Look-ups in named tables: a row name and a column name give one cell, copied from the table.

Goz:
        Romuge  Tesat  Zagu  Bopus   Gak
Gif       51.4   29.6  58.0   55.0  75.3
Mag       49.9   69.7  59.7   69.1  39.5
Vazaki    40.8   38.2   8.6   71.5  26.8
Gerom     67.0   34.3  70.7   45.3  63.9
Duzos     15.5   41.9  36.5   32.3  44.3
Sata      31.7   69.9  24.1   40.1  30.4

What is the Romuge of Mag in Goz?
49.9
What is the Bopus of Gif in Goz?
55.0
What is the Zagu of Duzos in Goz?
36.5
What is the Bopus of Sata in Goz?
40.1
What is the Romuge of Vazaki in Goz?
40.8
What is the Zagu of Mag in Goz?
59.7

Mozale.tsv
	Dibuve	Mefa	Sivogu	Dotu	Bavi	Vifub	Kam	Suse
Girevan	3556	8256	4522	6547	7924	6717	5987	6544
Darusob	3752	6288	4349	6314	8090	8192	6139	6778
Susegop	3701	8159	6058	7411	8235	6550	6113	6335
Bir	3146	8875	5394	7240	7221	6350	5622	5620
Butezal	4471	7981	5085	7278	7268	7051	6096	6646
Zokodi	3430	7237	4688	6285	9503	8025	6591	6384
Kugiv	2924	8127	3914	7744	6945	8131	5844	5717
Votibi	2487	8116	4345	6538	6794	7066	5045	4844
Zut	3395	7469	3930	7035	6971	6910	5443	5612

Kugiv, Mefa -> 8127
Zut, Sivogu -> 3930
Susegop, Dotu -> 7411
Butezal, Kam -> 6096
Butezal, Dibuve -> 4471
Girevan, Dotu -> 6547
Which row has the largest Vifub? Darusob

Table Bos
fields: Memuv, Zez, Gebegev, Bef, Sumis, Mavuzen
Zof: [51.370, 47.174, 52.655, 58.824, 50.654, 44.956]
Zapami: [63.553, 32.471, 65.208, 42.858, 24.419, 36.088]
Pemuvuk: [54.704, 60.610, 47.237, 51.456, 55.207, 51.119]
Demud: [39.563, 49.545, 70.595, 40.986, 52.053, 37.736]
Mik: [52.668, 43.001, 69.206, 34.191, 18.016, 39.601]
Bokema: [74.658, 69.378, 7.172, 53.663, 58.622, 56.066]
Zesovu: [38.788, 34.123, 68.774, 65.443, 75.259, 61.973]
Dop: [55.395, 57.546, 34.875, 56.843, 58.216, 58.422]
Folore: [32.295, 38.348, 80.153, 41.855, 48.474, 51.987]
Tuda: [56.278, 48.445, 39.544, 39.170, 53.840, 42.295]
Posed: [71.865, 49.676, 55.046, 45.878, 62.128, 46.431]
Lak: [49.319, 64.809, 27.468, 67.108, 86.115, 68.187]
Les: [68.556, 61.158, 39.013, 54.592, 43.067, 50.247]

Zez of Pemuvuk is 60.610
Bef of Dop is 56.843
Sumis of Pemuvuk is 55.207
Bef of Bokema is 53.663
Memuv of Les is 68.556
Bef of Les is 54.592
Sumis of Folore is 48.474
Zez of Bokema is 69.378
Zez of Folore is 38.348

Zonalo:
fields: Maru, Guv, Zufuzo
Basebi: [0.33, 0.64, 0.24]
Leg: [0.31, 0.14, 0.28]
Ligifod: [0.50, 0.70, 0.39]
Rol: [0.29, 0.21, 0.64]
Febolub: [0.75, 0.61, 0.51]
Pibub: [1.00, 0.44, 0.86]
Vikopun: [0.70, 0.69, 0.75]
Fos: [0.45, 0.51, 0.43]
Magiko: [0.46, 0.73, 0.92]
Zuzapa: [0.49, 0.42, 0.73]

Zufuzo of Pibub = 0.86
Zufuzo of Rol = 0.64
Maru of Ligifod = 0.50
Guv of Leg = 0.14
Guv of Zuzapa = 0.42
Maru of Rol = 0.29
Maru of Leg = 0.31
Guv of Magiko = 0.73
Maru of Febolub = 0.75
Zufuzo of Fos = 0.43
Maru of Basebi = 0.33
Zufuzo of Ligifod = 0.39
Guv of Fos = 0.51
Maru of Magiko = 0.46
Which row has the largest Zufuzo? Magiko

Faravi =
columns: Mol, Zad, Gam, Pivagem, Bet
Vuli: [46, 74, 163, 50, 208]
Tenode: [45, 77, 161, 47, 207]
Vepokub: [77, 118, 91, 42, 36]

Mol of Tenode is 45
Mol of Vuli is 46
Gam of Vepokub is 91
Zad of Tenode is 77
Pivagem of Vuli is 50
Pivagem of Vepokub is 42
Gam of Vuli is 163
Zad of Vuli is 74
Bet of Vuli is 208
Gam of Tenode is 161
Pivagem of Tenode is 47
Bet of Vepokub is 36
Mol of Vepokub is 77
Which row has the largest Gam? Vuli

Ranazoz:
|  | Luzife | Bib | Nusif |
|---|---|---|---|
| Misis | -146 | -580 | -896 |
| Pul | -141 | -586 | -879 |
| Dunilo | 455 | -572 | -693 |
| Lebomo | 700 | -589 | -524 |
| Medufip | 616 | -563 | -621 |
| Dig | -123 | -494 | -899 |
| Dovunar | -137 | -449 | -880 |
| Big | -153 | -494 | -875 |
| Nen | 738 | -579 | -456 |
| Digom | -146 | -573 | -898 |
| Reruzi | 719 | -571 | -467 |
| Dem | 328 | -581 | -732 |
| Vivab | 746 | -586 | -324 |
| Pip | -118 | -587 | -883 |

What is the Nusif of Big in Ranazoz? -875
What is the Luzife of Dem in Ranazoz? 328
What is the Bib of Pul in Ranazoz? -586
What is the Luzife of Vivab in Ranazoz? 746
What is the Nusif of Lebomo in Ranazoz? -524
What is the Nusif of Vivab in Ranazoz? -324
What is the Bib of Digom in Ranazoz? -573
What is the Luzife of Misis in Ranazoz? -146
What is the Nusif of Dig in Ranazoz? -899
What is the Nusif of Misis in Ranazoz? -896
What is the Nusif of Medufip in Ranazoz? -621
Row with the largest Bib: Dovunar

Dar =
|  | Tegifi | Lof |
|---|---|---|
| Vinedib | -3357 | -2113 |
| Sosinid | -2133 | -3466 |
| Zeguve | -3612 | -8556 |
| Zozaso | -3405 | -2697 |
| Lef | -4877 | -962 |
| Rez | -7583 | 290 |
| Peg | -2539 | -7638 |
| Ruta | -6755 | 3158 |
| Sekit | -3856 | 2589 |
| Sodol | -4157 | -6203 |
| Dez | -7411 | -229 |
| Degatur | -5393 | -2785 |
| Bom | -4652 | 8584 |

Tegifi of Peg is -2539
Lof of Dez is -229
Tegifi of Bom is -4652
Tegifi of Lef is -4877
Tegifi of Vinedib is -3357
Lof of Vinedib is -2113
Which row has the largest Lof? Bom

Ket =
	Nur	Mim	Dibara	Pubo
Ritegul	40	173	163	102
Dukonez	198	123	164	241
Bupaz	81	218	157	98
Peve	145	131	149	115
Nofinu	179	74	162	148
Lalu	174	158	146	169
Pilob	136	243	154	124
Fud	152	151	127	109
Goleg	194	150	160	198
Vasuf	194	134	132	149
Vedibop	136	130	146	168

What is the Mim of Nofinu in Ket? 74
What is the Pubo of Nofinu in Ket? 148
What is the Pubo of Peve in Ket? 115
What is the Dibara of Fud in Ket? 127
What is the Pubo of Vasuf in Ket? 149
What is the Nur of Ritegul in Ket? 40
What is the Nur of Pilob in Ket? 136
Which row has the largest Dibara? Dukonez

Selo
fields: Saf, Fuz, Vup, Buzora, Fasuru, Vomozeg, Bovoki, Fugupu, Zonugo
Faman: [35, 76, 64, 79, 33, 87, 14, 81, 45]
Pifizu: [44, 35, 113, 63, 118, 96, 52, 89, 79]
Tib: [9, 39, 30, 90, 121, 105, 11, 55, 53]
Denazes: [173, 80, 24, 35, 48, 1, 198, 24, 92]
Der: [61, 83, 186, 63, 46, 90, 25, 163, 109]
Tilo: [164, 58, 119, 29, 80, 12, 138, 36, 93]
Momana: [118, 29, 213, 18, 41, 60, 69, 138, 128]

Vomozeg of Faman = 87
Zonugo of Pifizu = 79
Vomozeg of Pifizu = 96
Fasuru of Tilo = 80
Saf of Tib = 9
Fuz of Tilo = 58
Fuz of Momana = 29
Vomozeg of Tilo = 12
Row with the largest Vomozeg: Tib

Lol:
	Sidefif	Nel	Nuri	Fif	Kan	Tenutid	Girel
Godofid	1593	-3896	-8917	-3335	1203	682	-182
Gonit	-287	-3467	-7764	-2549	4651	543	-78
Retod	-1089	-3304	-7743	-2190	6443	731	65
Tazoz	448	1843	5396	237	-8814	-1716	-1454
Kipumap	2395	-3756	-8767	-3718	-682	586	-289
Let	-546	2225	6571	945	-7559	-2088	-1486

Kan of Let is -7559
Kan of Kipumap is -682
Tenutid of Kipumap is 586
Fif of Retod is -2190
Girel of Kipumap is -289
Tenutid of Godofid is 682
Kan of Godofid is 1203
Nel of Kipumap is -3756
Fif of Godofid is -3335
Fif of Gonit is -2549

Dufezu
columns: Pazat, Fur, Mafus, Zaniren, Gegozu, Rer, Radaz, Faz, Neme
Melipar: [554, 511, 535, 655, 763, 813, 716, 521, 582]
Gagemiv: [549, 669, 658, 517, 471, 732, 556, 571, 351]
Mavule: [560, 638, 709, 571, 581, 552, 127, 501, 429]
Mif: [551, 537, 672, 561, 572, 525, 582, 524, 336]

Faz of Melipar is 521
Mafus of Melipar is 535
Neme of Melipar is 582
Fur of Mif is 537
Fur of Mavule is 638
Mafus of Gagemiv is 658
Rer of Melipar is 813
Faz of Gagemiv is 571

